Each row is followed by its class.
[  99   49   70  113   47   84   58 -212  181 -233  -25 -260 -197 -101
  100  184  137  246   -2 -205   86  -47   18 -126  -60 -105 -169  -17
  -29 -129 -157  231  -57  -57  156  -55 -158   25 -218]	j_511
[  -9 -208   64  174 -385  -55  -62   57 -390   71  406  136 -266 -349
  284 -178 -112  138 -221 -264  -41 -226   35   93 -304 -114    3  145
 -226  596   25 -177   92 -165 -186 -362   36 -212  -15]	j_511
[ -56   62   26   58  -40  148  -25 -306  290   89 -195 -899  238 -450
  190   93  172  485 -226  -30  339  256  -91  143  -62 -402 -483  372
  293 -509 -383  253  424   98  315  114   -8   94 -116]	j_903
[  59  354  155  191   12 -327  240   15 -437   19 -298 -386  277 -144
   29  355    2 -101   84   47  357   -1  191  287  260 -249    9  323
 -218 -250  -94   73  341  237  252  275  271 -238  -79]	j_903
[  65 -335 -390 -115  129  369 -128   -3  648 -250 -196   43  179 -105
  260 -258   60  328  -40 -219 -183  208 -194 -221  -95 -137 -252 -214
  168 -585  -96  551  -34  129   -3  101   53  799  203]	j_511
[ -70 -391 -171  -54 -187  170 -262  102   78  146  405  441 -209 -118
  144 -498 -115   57 -205 -158 -259  -43 -113  -58 -363  151  105 -163
   64  419  112 -170  -71 -228 -332 -370  -73  106  200]	j_465
[ 101  156  -10   12  -58 -102   25   40 -178  109 -110 -292  192 -148
  -95   86   74   70  -34  147  267   47   33  203  156 -147  -89  249
   58  -65  -80   10  248  113   23  172  161  -70 -100]	j_465
[  35 -171  -29  149 -199  127 -146 -150  155   45  163 -154 -147 -428
  401 -182  -89  312 -249 -333  -12  -37  -53 -105 -216 -171 -120   19
  -44  158 -106   91  128 -131  -32 -302  -75   23  -48]	j_465
[-150  -49 -158  -97  107  183 -272   81  641 -111  -60  136 -157  254
   19 -337 -181   47  -31   53 -414  -95   47 -320    0  -24   82  -92
   -5  -23    0  109   36  161 -125  -91  100   21   64]	j_33
[ 204  303   13 -139  203  -41 -215  -19  328   68  -51  -16 -150  279
 -472   15  -43 -118  120  444  116 -108   59 -158  342  141  231   26
  -25  216    4 -116  -98   33 -221  110  -59 -280 -403]	j_123
[  41 -176 -175  -72 -304   89 -302  172  -68  258  292  -37    5 -321
   30 -372   41  204 -282   60   75   26 -104  162 -190  -95 -110  243
  195  373  -21  -87  250  -62 -331 -166  150   41   47]	j_511
[  42  276  187  142  -66 -207   14 -140 -181  223  -15 -443    3 -159
  -53  190  -32   56  -70  190  331    4   91  181  128 -170  -43  352
  -60  108 -177 -101  259    4   84   71    9 -378 -266]	j_33
[ -62 -361 -283 -150 -193  136 -262  248  -37  234  282  310    4  -59
 -159 -404  -92    8 -150  133 -143  -16 -143   90 -158   97    7   22
  127  401  115 -260   48   -2 -356  -39  125  139  129]	j_630
[ -26 -143  -50   46   14  -11   33    7   15   -3   -1  212  110  -43
  228  -81  -66  -23   18 -135  -50  114  -33   21  -99  -21   38 -106
  -56 -196   19  158  -40  -45  -31    7    2  266  223]	j_511
[ -51  436  363  308  -54 -337  184 -112 -321  -16  -74 -430 -127 -122
   82  348  -77  -42    3  -63  221 -215  294  127  131 -214   74  326
 -322  112 -121  -79  279   73  282  -73   88 -704 -258]	j_903
[  87  245   84  -62  154 -125   20  -31   24   22  -42  -66   -8  183
 -269  112  152  -75  116  228  180   60   23   52  125  143  123   36
  104  -71  -39   -9  -88  -66  -35   92  -74 -147  -98]	j_883
[-206 -211  170   84 -312 -129  218  180 -788  -39  323  292 -208    6
   36   79    2 -199  -15 -211 -168 -281  121  175 -274   70   86    5
 -174  573  226 -470  -66  -53    7 -165  107 -322  116]	j_630
[ 113  -45 -159  -60  268   36  -77  -47  355  -16 -119  346  136  158
  108 -170  -72  -71  120  -17  -79  227  -86 -155   31  170  192 -313
   33 -428   28  340 -217 -125 -167   49 -149  421  218]	j_465
[ -82  -74   25  -48  -18 -216   19  263 -430  181  103  593  164  182
   44 -232 -139 -452   76   51 -116   29    9  172  -74  219  432 -150
  -95  181  268 -253  -46  -57 -268  -61  206  -62  392]	j_123
[-125  177   83  -81   79 -183 -204   59  110  338  -49   -3  144  154
 -116 -213 -177 -220  -15  356   43   99   48   80  139   69  294  130
   99   37   31 -187  221   41 -154   -3  150 -354   79]	j_465
[  -4  -69  -37  120   44 -135   77  140 -267 -107   19  475  -71  155
   89  -12 -115 -275  129 -153 -173 -134  110   -9  -35  104  274 -166
 -295   86  131   -7 -102   16 -106  -34  104   36  179]	j_33
[-187   44   98 -127  142   54  -70   24  309 -127   21  124 -209  411
 -206  -55  -23 -108   91  138 -261  -98   66 -200   -7  132  122 -127
   63   64   89 -131 -152   32  -15  -72  -29 -241  -37]	j_511
[  53  114  157  271   96 -399   68  -21 -324   97  -93  227  111  -73
  375   61 -172 -357  103 -199  159   61  175  202  -29    1  372   21
 -345 -265  -34  179  158  -64   27  -59  109 -123  280]	j_511
[-289   58  102  -19   84  -74  -89   61  182  -26    3   91  -79  235
   10 -184 -133 -133    7   50 -245  -89  134  -77  -49   16  200   40
  -67  -22   24  -96   86  101   -9 -122  134 -340  121]	j_903
[  81   56  -49 -119   43  -45  134  200 -205  -93  -37  206   63  228
 -306   98   92 -162  157  151   -7  -63   22   44  166  133   58  -93
   22  109  172 -143 -163   77  -78  174   97   38  -16]	j_465
[ -10 -382 -139 -180 -237  142   22  135 -348   65  338  199   68 -177
  -46 -218  257  129 -136  -83   -2  104 -213  203 -352  110 -185  -32
  284  214   82 -174  -99 -169 -180  -41  -24  309  221]	j_630
[ 225  251  142  163  102 -346  181   16 -443  -98  -42  133  -77  132
 -111  312  -42 -242  234   16  198 -173  180   52  207  106  271   19
 -382  119   37    8 -120  -16  -18  125   13 -271 -192]	j_630
[-105 -175 -186 -124  -55  328 -180   46  517 -117  120   87 -195   31
   -4 -277  -66  250 -105  -53 -339  -91  -91 -278  -85  -26 -134 -171
  125  163   50   18 -140   18  -81 -146  -83  153  -42]	j_883
[  99  147  189  145   41   -5  252 -210  -64 -271 -139 -305  -82  -10
   50  436  145  111  120 -139  143  -78   81  -71   89 -119 -136  -33
  -96 -169  -62  109 -112   20  294   75 -118  -18 -281]	j_166
[  33  385  157  143   58 -248 -148 -130  145  248  -49 -295  -38  -47
  -12   29 -174  -22  -27  235  229    4  140   46  206  -85  198  263
 -113   31 -159   21  227  -14  -16  -11  -15 -472 -212]	j_883
[  40 -103  -81 -145   23    0   62  189 -135    4  106  402   86  199
 -191  -84   77 -187   93  115  -45   61  -78   70  -22  212  124 -213
  146   80  198 -135 -223  -94 -184   51   -9  219  170]	j_166
[  81  171   81  -15  195 -250  100  143 -195  -30 -166  388  179  337
  -51   49  -63 -431  246  137   20   53   96   55  188  166  404 -172
 -129 -204  182   41 -109   35 -111  152  123   36  188]	j_166
[ -51  -60 -116 -202   43    5  -40  192  -86  137  -45  157  231  196
 -273 -119   24 -170   61  285  -14   82  -82   64  106  140   89  -44
  197   53  164 -210  -26   92 -161  143  169   67  101]	j_465
[-210 -176  -51  -28    9   19  130  185 -117  -67  -28  426  185  136
  226 -170  -85 -194   53 -171 -311   73    5   47 -149   26  117 -233
  -31 -189  185   22  -60   60   21   -9  149  219  445]	j_123
[ -34   96   52 -103   -4 -138   47   42 -272  290   -5 -124  239   69
 -267   40   71 -110   22  366  242  178  -27  282   91   32   -3  180
  201  -25    8 -204   93   -3  -58  214   53  -95   15]	j_465
[  45 -290 -183  -89 -307  287 -341   34  272   97  304  -57 -168 -322
  107 -410  -68  357 -303  -16 -104  -87 -139  -97 -201 -153 -174   82
  114  437  -13  -82  111  -53 -266 -244   25  126 -136]	j_166
[  -4   33 -209 -246  104  240 -288   -7  653  186  -97 -224   78  125
 -323 -209 -107  164  -65  471   -9  121 -120 -129  211  -69 -126   77
  257  -28  -80   -6   59  137 -156  209   -1  129 -211]	j_123
[ -73 -151   69  192 -377  -47  137   79 -589   -7  255  -68  -85 -348
  226   21  -52  139 -160 -246    8 -205   51  204 -211 -221 -161  216
 -230  414   25 -201  137    5   -1 -160  145 -170  -27]	j_903
[  -9 -236 -197 -174  -33  360 -234  -33  582  -33   84 -101 -125    8
 -126 -211  -31  272 -114  115 -147  -21 -172 -257  -34  -35 -165 -110
  253  173    7  -48  -85    6 -136  -62  -66  235 -182]	j_166
[  44 -111 -152  -74   85  263 -101 -154  462   25  -70 -222    9  -78
  -72  -14   46  242  -61   78   64  135 -137  -88   14  -69 -199  -49
  229 -182 -128  105  -28  -12   37  100 -153  300 -134]	j_123
[ -54  339  377  164   -7 -204  113 -195 -133   -3  -59 -375 -130   41
    4  308   -4  -57   38   75  169 -104  192   43   92 -117   75  171
 -101   49  -71 -125  122    0  227  -34  -24 -544 -268]	j_166
[-235 -175   39   31   29   37   40   82   34 -142  103  517 -148  258
  201 -173 -162 -201   56 -247 -452 -107   30 -205 -217  150  223 -350
 -135  115  216  -91 -220  -77  -55 -231  -10    3  296]	j_33
[ -36  -22 -100 -201  111  263 -345 -163  774  169   50 -234  -59    0
 -112 -319   70  298 -183  227   -5  233 -180 -156  -88   34 -121   15
  451 -127 -178  103   54 -149 -140  -92 -220  139  -38]	j_33
[ -35  -92 -103  -72  -54  143 -392  -41  492  290  163  -51 -127  -75
  -85 -323 -144  127 -186  211   -3   58  -78  -45  -80  -12   31  102
  208  212  -70  -92  158 -107 -232 -130  -68  -37  -45]	j_511
[  95  196    3  253  113 -110  -71 -152  255  -11 -254 -241  123 -256
  369   19  -63   51  -25 -198  146   87  143   10   72 -257   10  162
 -176 -435 -268  433  297  125  120   94  132  -47   60]	j_123
[ 236  -46 -225   83  247  147 -334 -174  807  -41  -36  236 -221  -19
  194 -281 -214  127    4 -150 -112   51  -29 -377   19   75  218 -294
 -105 -198 -102  451 -119 -156 -214 -155 -235  291  -43]	j_465
[  23  -41 -101 -277   45  -40 -160  249  -35  271   56  342  131  289
 -385 -281  -40 -285   48  421   -5  104 -101   98   96  266  259  -58
  241  212  208 -309  -56  -15 -392  102  116   30  166]	j_465
[ 200  174  105   -6  270 -133  264 -118 -138  -95 -243   78  192  225
 -110  323  168 -225  298   43  221  185   10   63  160  165  126 -220
   21 -451   50  144 -224  -59  100  270 -127  224   59]	j_465
[ -69   46   84  -15   58 -182   90  145 -297   47   93  409  -47  346
 -190   20  -80 -335  161  166 -106  -70   70   59   33  213  273 -106
 -110  214  187 -242 -190  -64 -163   30   19 -162  103]	j_33
[-135 -575 -425 -163 -390  544 -266   53  290  162  188 -290  135 -502
  146 -418   -1  553 -402  -57 -107  144 -355   76 -317 -311 -580  147
  394  108  -76  -49  228  102  -85    4  112  597   83]	j_883
[  93  135  148   21    2 -106  250 -168 -342   28  -48 -383  161 -156
  -84  330  355   87   41   29  430  199  -49  285  -41  -37 -173  139
  212 -257 -134   47   21 -109  188  182  -96   44  -51]	j_883
[  89   79   24  -50   42 -171  146   75 -396   51  -74  -19  244   23
 -134  117  219 -127   92   89  251  138  -10  259   43   82   36   81
   97 -185   12  -14   46   14   -9  191  114   43  103]	j_465
[-147 -423 -213  -48 -131  235  -12   40   57  -57  118  179  154 -233
  392 -341  104  197 -144 -355 -214  177 -173   39 -404  -66 -181 -140
  168 -271   -4  208   -8  -41  -12 -113   33  524  437]	j_883
[-150  435  273  148  223 -323  -26   30  137  -33 -168  149 -181  443
  -19   66 -350 -384  194  147 -209 -241  353 -165  267   50  495   40
 -432   52   55  -69   42  160   49  -57  126 -700  -90]	j_123
[ -40  177  216  123  -31 -110 -220 -143  206  121  125  -72 -243  -50
  160 -149 -186   19 -103  -18  -46 -102  126 -110  -59   -7  221  102
 -124  199  -65  -33  143 -121  -64 -276  -88 -491  -99]	j_630
[ -98   55  144  167 -129  -25   -7 -113  -17   48   96 -161 -133 -173
  257   -5 -125  108 -125 -151  -36  -82   87   -5 -119 -168  -35  119
 -136  135  -83  -18  117  -51   77 -181  -34 -272  -61]	j_123
[  97   90 -143 -209  119   -7 -166  160  166   47  -57   43   89  263
 -397 -122   57  -88   85  408   56   14  -17    0  203   92  121   57
  158   19   34  -46   11  127 -248  172  140   20  -98]	j_166
[  19  292  132   41  334 -181   40   23  183 -251 -149  303 -221  532
 -149  126  -87 -319  291   62 -195 -165  208 -247  192  215  385 -210
 -268  -68   76   83 -231   40  -17    5  -14 -273  -61]	j_33
[-296 -123   38  126 -111 -218  178  359 -655 -118   51  517   21  237
  126  -53 -252 -437  117 -131 -351 -264  227  158  -82   -9  321  -35
 -416  226  286 -290   74  241  -32  -40  430 -223  336]	j_903
[ -60 -539 -362  -49 -100  538 -105  -91  517 -119   56    5  -29 -308
  386 -262    3  438 -207 -375 -263  130 -236 -215 -320 -165 -395 -267
  231 -182  -81  292  -41  -33   73 -145 -161  810  167]	j_33
[ -73 -562 -319  -77  -88  281   17  215   10 -226   83  618   90  -32
  338 -359  -83    2  -23 -411 -434   -8 -159 -157 -290   61   -9 -413
  -42  -39  241  144 -221   16 -189 -123  141  653  433]	j_465
[ 189  251   98  231  215 -212  258 -215  -89  -83 -345 -209  242 -136
  272  348  -23  -31  153 -178  344  185   74   88  169 -130   82  -17
 -231 -637 -158  447   93   21  228  192  -68  236   18]	j_903
[ -82  335   27 -235  421 -142   -3  192  233   52 -307  343  183  664
 -435  -19 -121 -494  288  496 -131  104  108  -62  401  257  407 -206
   83 -244  184  -99 -157  170  -60  281   85 -121   97]	j_123
[  19    1 -127 -105  119   67   -9    2  204   46 -179  -60  237   45
  -90  -15   13   -2   59  165   74  177 -105   14  137  -15  -33  -57
  149 -268  -10   97  -15   95    2  230   59  270   46]	j_883
[  66 -161 -200 -291   64   89 -134  176   27  129  143  385   44  292
 -452 -232   47 -123   82  368  -52   76 -161    9   33  299  102 -148
  229  205  184 -236 -271  -78 -409  125  -44  206   46]	j_465
[  99  134  244  141 -126 -340  166  -11 -681  207   34  -17  207 -219
  211  152   66 -214   12  -56  354  134   56  395  -83  -50  135  161
  -90  -56   18  -38  187 -131   33  -12   89 -126  177]	j_511
[  14   55   45  214 -130 -133  -56    3 -148   59   -2 -100  -31 -242
  277  -24 -162   27 -108 -165   42 -115   79   17   -9 -173   74  169
 -247  173  -59   20  250   57   -6 -136  177 -202  -34]	j_33
[ -40 -254 -131   40  -29  169  112   48  -28 -324  -40  141  -13  -49
  262  -42   62  107   13 -369 -240  -93   -8 -107 -186  -92 -123 -150
 -140 -153   19  197  -90  119   79  -24  115  299  135]	j_123
[   3 -388 -326  100 -174  223 -178  148  150 -182   75  172 -191 -177
  209 -205 -190  167  -90 -285 -282 -253    4 -166 -122 -211 -102  -27
 -257  232   15  119   89  215 -121  -97  242  260  -23]	j_511
[  60    1   29  -22  123   78  151 -162   59  -75  -64 -151  -55  107
 -220  264  156   54   98   77  139   52  -47  -14   37   58 -111  -90
  125 -109  -54  -38 -156  -57  129  148 -202  158 -172]	j_33
[ 107  208   84  186   60 -222  -51  -55  -22   15  -64  -65  -46  -37
   81   95 -140  -37   51    9  146  -82  131    2  141  -79  153  148
 -281   -2  -94  127  102   19  -26    7   56 -246 -151]	j_511
[   9  210  151   16   20  -64   79   16  -79 -150  -22  -58 -217  202
 -251  195  -38  -99  123  107  -21 -280  165  -91  166   13   85   48
 -203  283   67 -204  -67  119   31   13   35 -364 -293]	j_903
[ 185 -105  -19   83 -166    4   61   49 -310 -150  191   86 -212 -153
  -15  109   53   80   -4 -163   76 -236  -14  -41  -44   -4  -44  -24
 -183  471   65 -104 -132  -61 -104 -121   21  -30 -235]	j_511
[ -29  -82 -137 -170   42    6 -143  284   60    7  130  564  -40  292
 -172 -299 -126 -207   66  125 -296  -78  -17 -103   25  246  268 -228
   -8  245  245 -127 -183  -26 -303  -48   59   22  166]	j_630
[ -86   90   60   28   46  135 -322  -94  715 -145  138  -32 -493  158
   24 -236 -160  164  -83  -29 -314 -256  129 -405  -70  -10   88  -15
  -93  281  -81   45  -14  -27  -91 -343  -88 -404 -228]	j_511
